Below are the code and all the weights of a small trained network. Each question names an input and a class and asks about switching units off, where a switched-off unit gives its printed mean instead of its output.

import numpy as np


def w(rows, s, z=0):
    codes = np.array(rows[::2]) - 128.0
    scale = np.full(codes.shape[1], s)
    scale[-1] = z or s
    return codes * scale


def f(y):
    return y / 2 * (1 + np.tanh(0.7978845608 * (y + 0.044715 * y**3)))


def log_softmax(a):
    a = a - a.max(-1, keepdims=True)
    return a - np.log(np.exp(a).sum(-1, keepdims=True))


def net(x, mask):
    res = np.array(x, float).reshape(1, 7) / 4 @ E
    y = f(res @ A[0][:, :-1].T + A[0][:, -1])
    res = res + np.where(mask, y, B[0][:, -1]) @ B[0][:, :-1]
    return log_softmax(res[-1] @ U[:, :-1].T + U[:, -1])


A, B = {}, {}
E = w([
[131,141,230,147,171,174,46,69,69,169,111,143],'x0',
[127,129,127,126,128,128,126,127,130,125,125,129],'x1',
[123,125,125,134,129,128,133,124,126,134,136,126],'x2',
[239,11,101,141,128,124,79,81,123,83,167,77],'x3',
[126,119,98,233,192,42,147,150,73,84,62,148],'x4',
[130,127,130,122,128,129,128,128,127,122,125,131],'x5',
[131,121,130,126,128,130,129,134,125,130,129,137],'x6',
],0.012)
A[0] = w([
[24,216,157,116,130,136,172,169,128,172,99,173,254],'N0',
[130,119,43,104,79,101,190,174,182,95,149,102,230],'N1',
[122,115,102,254,216,40,140,158,71,75,60,157,173],'N2',
[115,137,84,117,97,94,194,188,180,107,121,125,183],'N3',
[235,8,97,143,131,122,66,67,123,64,176,58,184],'N4',
[126,111,43,146,121,65,191,195,145,68,116,128,153],'N5',
[122,116,113,226,203,48,136,145,72,93,58,146,168],'N6',
],0.008,0.0094)
B[0] = w([
[72,152,162,123,140,145,133,183,148,172,81,252,212],'N0',
[101,82,39,90,49,115,184,184,182,88,177,137,204],'N1',
[173,166,106,166,174,56,159,109,100,114,93,131,227],'N2',
[110,125,53,77,102,109,187,145,125,156,137,139,181],'N3',
[185,97,110,144,114,136,99,83,108,111,164,42,250],'N4',
[149,167,60,95,107,56,189,110,149,148,146,120,190],'N5',
[145,153,107,178,170,80,143,117,80,106,80,149,212],'N6',
],0.012,0.022)
U = w([
[41,97,122,68,75,176,146,195,200,144,146,172,159],'0',
[89,170,253,95,139,245,44,136,171,190,110,161,253],'1',
[107,183,93,98,130,78,184,149,128,162,97,170,87],'2',
[104,172,199,181,205,122,115,150,97,123,67,176,72],'3',
[123,56,97,91,62,172,116,147,178,55,195,75,171],'4',
[158,120,210,98,125,237,45,52,110,175,168,61,213],'5',
[173,136,87,132,121,69,165,99,139,78,155,72,28],'6',
[162,116,145,177,185,130,75,68,67,84,89,90,70],'7',
],0.0072,0.0034)

Each question gives the input, the list of numbers given to net, and the class t.
The units are the neurons (one row each of A and B). Each row of codes is followed by its name. A weight is (code - 128) times the scale printed after its matrix; where a second scale follows, it is the last column's (A, B and U).
mask holds one flag per neuron, in row order. A switched-off neuron (its flag False) gives its mean, the last column of its row in B, instead of its output. The means were averaged over made-up inputs and are rounded, as every weight is.
A unit's drop is (log p(t) with every unit on - log p(t) with that unit switched off) / (log p(t) with every unit on - log p(t) with every unit switched off).
The circuit of an input: a set's keep is (log p(t) with only the set's units on - log p(t) with every unit switched off) / (log p(t) with every unit on - log p(t) with every unit switched off). Starting from all 7 units, units are removed one at a time, each time the one whose removal leaves the highest keep (on an exact tie, the one counted first), for as long as the keep stays at least 0.8.
units of the circuit, in order: the units of the circuit, biggest drop first
most important unit: the unit with the biggest drop
k most important neurons: the k neurons with the biggest drops, biggest first
drop of u: that unit's drop, to one decimal
input [5,4,-8,-2,0,2,7], class 1: most important neuron : N2
input [1,-6,7,8,3,-5,5], class 7: units of the circuit, in order : N1; N3
input [3,5,4,0,3,1,-7], class 3: units of the circuit, in order : N4; N1
input [-1,6,-2,-3,0,3,-1], class 0: units of the circuit, in order : N2; N6
input [-1,-3,-4,4,0,-7,-1], class 4: units of the circuit, in order : N2; N6
input [4,3,-7,-1,-8,7,2], class 1: 2 most important neurons : N1; N4
input [7,6,-2,7,0,-4,-4], class 5: 2 most important neurons : N2; N6
input [-5,6,-4,1,-2,1,0], class 4: 2 most important neurons : N0; N2
input [2,6,-5,-8,0,0,5], class 1: 2 most important neurons : N1; N2
input [-2,2,-2,2,-1,-6,7], class 4: 3 most important neurons : N2; N6; N0
input [-8,8,-3,7,-1,-6,-2], class 4: 2 most important neurons : N1; N2
input [-3,-6,4,4,0,4,-1], class 4: 3 most important neurons : N2; N6; N1
input [1,1,-6,5,6,4,0], class 7: drop of N1 : 0.5
input [2,5,-8,3,-8,7,-7], class 5: most important neuron : N1
input [5,-4,-6,1,5,7,-3], class 7: drop of N0 : 0.6
input [6,7,2,-2,2,-1,-4], class 3: drop of N1 : 0.0
input [-1,-4,8,1,-1,-5,-6], class 4: drop of N2 : 0.3
input [5,7,0,-5,0,-4,-7], class 1: 2 most important neurons : N2; N6
input [-8,-8,1,5,-2,-1,3], class 4: 2 most important neurons : N1; N2
input [-2,2,-4,1,-5,-7,0], class 4: most important unit : N0
